Here is a tiny trained network, its code and every weight. The questions are about switching its units off for an input and a class, where a switched-off unit gives its printed mean instead of its output.

import numpy as np


def w(rows, s, z=0):
    codes = np.array(rows[::2]) - 128.0
    scale = np.full(codes.shape[1], s)
    scale[-1] = z or s
    return codes * scale


def f(y):
    return y / 2 * (1 + np.tanh(0.7978845608 * (y + 0.044715 * y**3)))


def log_softmax(a):
    a = a - a.max(-1, keepdims=True)
    return a - np.log(np.exp(a).sum(-1, keepdims=True))


def net(x, mask):
    res = np.array(x, float).reshape(1, 2) / 4 @ E
    y = f(res @ A[0][:, :-1].T + A[0][:, -1])
    res = res + np.where(mask, y, B[0][:, -1]) @ B[0][:, :-1]
    return log_softmax(res[-1] @ U[:, :-1].T + U[:, -1])


A, B = {}, {}
E = w([
[169,97,27,10,215,188,123,103,189],'x0',
[172,150,1,161,37,75,5,52,110],'x1',
],0.0098)
A[0] = w([
[223,84,114,59,113,184,144,81,165,122],'n0',
[61,91,80,39,122,189,152,62,148,208],'n1',
[70,121,126,182,154,55,141,124,112,246],'n2',
[178,81,61,162,108,47,70,164,121,26],'n3',
[177,168,102,2,107,199,154,45,125,133],'n4',
[66,159,143,174,52,101,136,166,76,40],'n5',
[32,133,97,174,141,165,222,177,180,3],'n6',
[111,224,246,154,105,117,115,109,61,167],'n7',
[199,148,65,159,45,137,47,20,158,78],'n8',
[56,59,173,139,240,131,167,184,166,95],'n9',
[55,112,132,213,137,2,145,162,116,74],'n10',
[79,148,172,196,25,174,137,68,54,126],'n11',
],0.0066,0.0048)
B[0] = w([
[162,94,172,108,156,145,107,138,57,190],'n0',
[124,71,175,155,142,143,118,128,96,212],'n1',
[90,105,141,132,125,121,118,128,80,199],'n2',
[192,180,85,87,109,137,167,143,167,175],'n3',
[152,111,174,124,177,79,108,102,93,203],'n4',
[185,140,126,107,193,116,90,121,161,186],'n5',
[246,184,93,51,157,189,214,146,180,159],'n6',
[117,107,145,125,188,116,82,146,139,232],'n7',
[147,167,155,96,124,47,125,160,199,255],'n8',
[137,138,141,96,101,77,207,185,155,230],'n9',
[177,124,127,135,203,149,106,122,120,188],'n10',
[217,76,140,119,164,120,99,133,101,215],'n11',
],0.011,0.0087)
U = w([
[162,45,146,121,236,157,82,95,86,43],'0',
[139,224,120,68,117,87,184,191,225,81],'1',
[58,38,142,150,106,108,100,124,100,254],'2',
[37,187,32,158,44,210,175,79,115,37],'3',
[107,189,71,166,85,255,156,70,149,50],'4',
],0.0084,0.0087)

Each question gives the input, the list of numbers given to net, and the class t.
The units are the neurons (one row each of A and B). Each row of codes is followed by its name. A weight is (code - 128) times the scale printed after its matrix; where a second scale follows, it is the last column's (A, B and U).
mask holds one flag per neuron, in row order. A switched-off neuron (its flag False) gives its mean, the last column of its row in B, instead of its output. The means were averaged over made-up inputs and are rounded, as every weight is.
A unit's drop is (log p(t) with every unit on - log p(t) with that unit switched off) / (log p(t) with every unit on - log p(t) with every unit switched off).
The circuit of an input: a set's keep is (log p(t) with only the set's units on - log p(t) with every unit switched off) / (log p(t) with every unit on - log p(t) with every unit switched off). Starting from all 12 units, units are removed one at a time, each time the one whose removal leaves the highest keep (on an exact tie, the one counted first), for as long as the keep stays at least 0.8.
circuit, biggest first: the units of the circuit, biggest drop first
top k neurons: the k neurons with the biggest drops, biggest first
drop of u: that unit's drop, to one decimal
input [-5,5], class 0: circuit, biggest first -> (n11)
input [6,7], class 1: top 3 neurons -> (n8; n3; n11)
input [2,3], class 2: circuit, biggest first -> (n6; n5; n10)
input [-6,6], class 0: top 2 neurons -> (n11; n9)
input [0,-3], class 2: top 3 neurons -> (n8; n3; n5)
input [-2,-3], class 2: top 2 neurons -> (n8; n3)
input [5,-6], class 1: top 3 neurons -> (n9; n11; n6)
input [1,2], class 2: drop of n6 -> 0.2
input [1,-1], class 2: drop of n8 -> 0.1
input [2,6], class 1: drop of n8 -> 0.3
